Below is a small trained network, with its code and all its weights. Each question gives an input and a target symbol and asks what happens when units are switched off, that is, made to give their printed mean instead of their output.

import numpy as np


def w(rows, s, z=0):
    codes = np.array(rows[::2]) - 128.0
    scale = np.full(codes.shape[1], s)
    scale[-1] = z or s
    return codes * scale


def f(y):
    return np.maximum(y, 0)


def softmax(a):
    e = np.exp(a - a.max(-1, keepdims=True))
    return e / e.sum(-1, keepdims=True)


def log_softmax(a):
    a = a - a.max(-1, keepdims=True)
    return a - np.log(np.exp(a).sum(-1, keepdims=True))


def net(x, mask):
    ids = ['δεζηθλξπτφψω'.index(c) for c in x.split()]
    T = len(ids)
    res = E[ids] + P[:T]
    u = 0
    for l in range(3):
        q, k, v = (res @ M[l].T for M in (Q, K, V))
        z = softmax(np.where(np.tri(T) > 0, q @ k.T / 2**0.5, -1e9)) @ v
        res = res + np.where(mask[u], z, O[l][:, -1]) @ O[l][:, :-1]
        u += 1
        y = f(res @ A[l][:, :-1].T + A[l][:, -1])
        res = res + np.where(mask[u : u + 4], y, B[l][:, -1]) @ B[l][:, :-1]
        u += 4
    return log_softmax(res[-1] @ U[:, :-1].T + U[:, -1])


Q, K, V, O, A, B = {}, {}, {}, {}, {}, {}
E = w([
[159,155,178,145,153],'δ',
[171,182,175,139,134],'ε',
[177,193,161,141,124],'ζ',
[32,160,202,191,77],'η',
[126,140,172,80,61],'θ',
[178,250,194,139,165],'λ',
[109,99,104,161,224],'ξ',
[195,186,161,174,207],'π',
[173,43,83,152,115],'τ',
[243,181,144,135,73],'φ',
[95,171,185,47,221],'ψ',
[176,183,90,14,167],'ω',
],0.018)
P = w([
[164,36,141,122,119],'0',
[133,139,39,38,89],'1',
[180,141,77,28,77],'2',
[215,88,153,1,46],'3',
[221,97,198,5,47],'4',
[245,98,237,37,73],'5',
],0.006)
Q[0] = w([
[20,73,16,193,63],'L0H1',
[106,255,175,104,160],'L0H1',
],0.0049)
K[0] = w([
[195,87,92,137,175],'L0H1',
[144,128,93,254,122],'L0H1',
],0.0095)
V[0] = w([
[132,97,109,23,186],'L0H1',
[29,139,100,254,56],'L0H1',
],0.004)
O[0] = w([
[70,168,80,101,139,120],'L0H1',
[102,4,138,111,134,4],'L0H1',
],0.014,0.0023)
A[0] = w([
[141,142,58,179,254,85],'L0N1',
[133,80,38,128,165,255],'L0N2',
[50,144,82,89,11,56],'L0N3',
[180,5,179,87,117,203],'L0N4',
],0.0081,0.0036)
B[0] = w([
[255,83,84,137,156,188],'L0N1',
[149,42,176,163,183,185],'L0N2',
[183,185,146,206,209,159],'L0N3',
[51,213,100,171,112,254],'L0N4',
],0.0082,0.0057)
Q[1] = w([
[30,51,3,56,73],'L1H1',
[76,9,202,251,87],'L1H1',
],0.0063)
K[1] = w([
[59,170,38,158,133],'L1H1',
[103,123,129,252,125],'L1H1',
],0.014)
V[1] = w([
[94,143,184,129,202],'L1H1',
[252,112,185,160,66],'L1H1',
],0.012)
O[1] = w([
[191,184,255,204,79,157],'L1H1',
[108,126,37,168,129,255],'L1H1',
],0.014,0.0089)
A[1] = w([
[155,125,140,102,233,255],'L1N1',
[6,40,148,254,44,97],'L1N2',
[122,98,135,205,104,222],'L1N3',
[146,176,193,76,111,102],'L1N4',
],0.008,0.0049)
B[1] = w([
[166,142,111,117,61,242],'L1N1',
[164,83,93,5,133,209],'L1N2',
[138,122,180,87,69,255],'L1N3',
[152,101,64,99,124,249],'L1N4',
],0.014,0.0068)
Q[2] = w([
[248,84,3,116,248],'L2H1',
[237,201,65,26,26],'L2H1',
],0.0055)
K[2] = w([
[163,164,54,89,60],'L2H1',
[200,103,54,25,2],'L2H1',
],0.0086)
V[2] = w([
[254,6,123,183,162],'L2H1',
[119,67,103,7,106],'L2H1',
],0.0091)
O[2] = w([
[217,69,228,255,218,160],'L2H1',
[96,132,133,80,210,251],'L2H1',
],0.0095,0.032)
A[2] = w([
[121,182,96,102,3,178],'L2N1',
[128,33,133,85,104,253],'L2N2',
[184,201,107,120,155,28],'L2N3',
[106,151,211,40,198,8],'L2N4',
],0.008,0.0059)
B[2] = w([
[66,120,254,162,105,162],'L2N1',
[74,235,143,238,209,168],'L2N2',
[91,132,87,96,190,177],'L2N3',
[184,81,72,178,55,250],'L2N4',
],0.0093,0.023)
U = w([
[141,170,187,175,123,74],'δ',
[129,105,138,170,95,248],'ε',
[101,117,176,158,211,208],'ζ',
[153,15,113,124,122,62],'η',
[186,169,117,190,121,172],'θ',
[137,96,162,160,90,214],'λ',
[167,95,197,135,97,152],'ξ',
[158,146,129,45,154,119],'π',
[169,77,211,149,154,64],'τ',
[103,138,55,195,138,31],'φ',
[254,138,216,69,108,14],'ψ',
[69,67,223,138,146,253],'ω',
],0.0082,0.005)

Each question gives the input, a string of symbols that net reads in full, and the target symbol t.
The units are the heads (2 rows each of Q, K, V and O) and the neurons (one row each of A and B). Each row of codes is followed by its name. A weight is (code - 128) times the scale printed after its matrix; where a second scale follows, it is the last column's (O, A, B and U).
mask holds one flag per unit, layer by layer, with each layer's heads first. A switched-off unit (its flag False) gives its mean, the last column of its rows in O or B, instead of its output. The means were averaged over made-up inputs and are rounded, as every weight is.
A unit's drop is (log p(t) with every unit on - log p(t) with that unit switched off) / (log p(t) with every unit on - log p(t) with every unit switched off).
The circuit of an input: a set's keep is (log p(t) with only the set's units on - log p(t) with every unit switched off) / (log p(t) with every unit on - log p(t) with every unit switched off). Starting from the 12 units with the biggest drops (on a tie, the unit counted first), units are removed one at a time, each time the one whose removal leaves the highest keep (on an exact tie, the one counted first), for as long as the keep stays at least 0.8.
units of the circuit, in order: the units of the circuit, biggest drop first
most important unit: the unit with the biggest drop
k most important neurons: the k neurons with the biggest drops, biggest first
top k neurons in layer l: the k neurons of layer l with the biggest drops, biggest first
input τ ε ε, target ζ: units of the circuit, in order : L1N2, L2H1, L1H1
input π τ ψ ζ π, target ψ: most important unit : L0H1
input τ π π, target ζ: 2 most important neurons : L1N2, L0N2
input ω ω τ, target π: top 3 neurons in layer 2 : L2N4, L2N2, L2N3
input θ ε ω ξ, target π: units of the circuit, in order : L1H1, L2H1
input π π ψ τ, target ψ: units of the circuit, in order : L0H1, L1H1
input ψ η π θ, target ψ: 4 most important neurons : L0N4, L1N4, L1N1, L0N3
input θ ξ ε θ, target τ: units of the circuit, in order : L1N1, L0N1, L2H1, L0N4
input φ θ τ, target φ: 2 most important neurons : L2N2, L2N1
input φ ζ τ φ η, target φ: 3 most important neurons : L2N2, L1N2, L2N4
input τ φ π η η ξ, target τ: units of the circuit, in order : L1N1, L2H1, L1N2, L0N3
input τ ω λ λ, target π: top 3 neurons in layer 0 : L0N4, L0N1, L0N2
input ε λ θ λ, target δ: units of the circuit, in order : L2H1, L2N1, L2N4, L1N2
input ε δ π θ, target θ: most important unit : L1N1
input ε τ δ δ, target ζ: 2 most important neurons : L0N2, L2N4
input τ ξ ε τ θ, target ζ: units of the circuit, in order : L2H1, L1N2, L1H1
input π λ φ ξ, target φ: units of the circuit, in order : L1H1, L0H1
input η ω τ ε, target η: 2 most important neurons : L2N4, L1N2
input θ ζ τ ζ, target ζ: units of the circuit, in order : L2N4, L1H1, L2H1
input θ τ λ, target ζ: most important unit : L0N2
input ε ψ π λ, target ψ: units of the circuit, in order : L1H1, L0N1, L2N2
input ε ξ ξ, target τ: units of the circuit, in order : L1N1, L2H1, L0N1, L0N2
input ε ξ δ, target τ: 2 most important neurons : L0N1, L1N1
input π τ δ, target ζ: 2 most important neurons : L1N2, L0N2
input ψ π ω π δ, target π: units of the circuit, in order : L0H1, L2H1
input π η ξ π, target π: top 3 neurons in layer 0 : L0N1, L0N4, L0N2
input ω ψ η, target ω: top 3 neurons in layer 0 : L0N1, L0N2, L0N3
input η δ ε ξ, target η: top 2 neurons in layer 2 : L2N4, L2N1
input ω ω φ, target π: 2 most important neurons : L1N1, L2N4
input τ ε ε ω φ ψ, target π: most important unit : L0N4
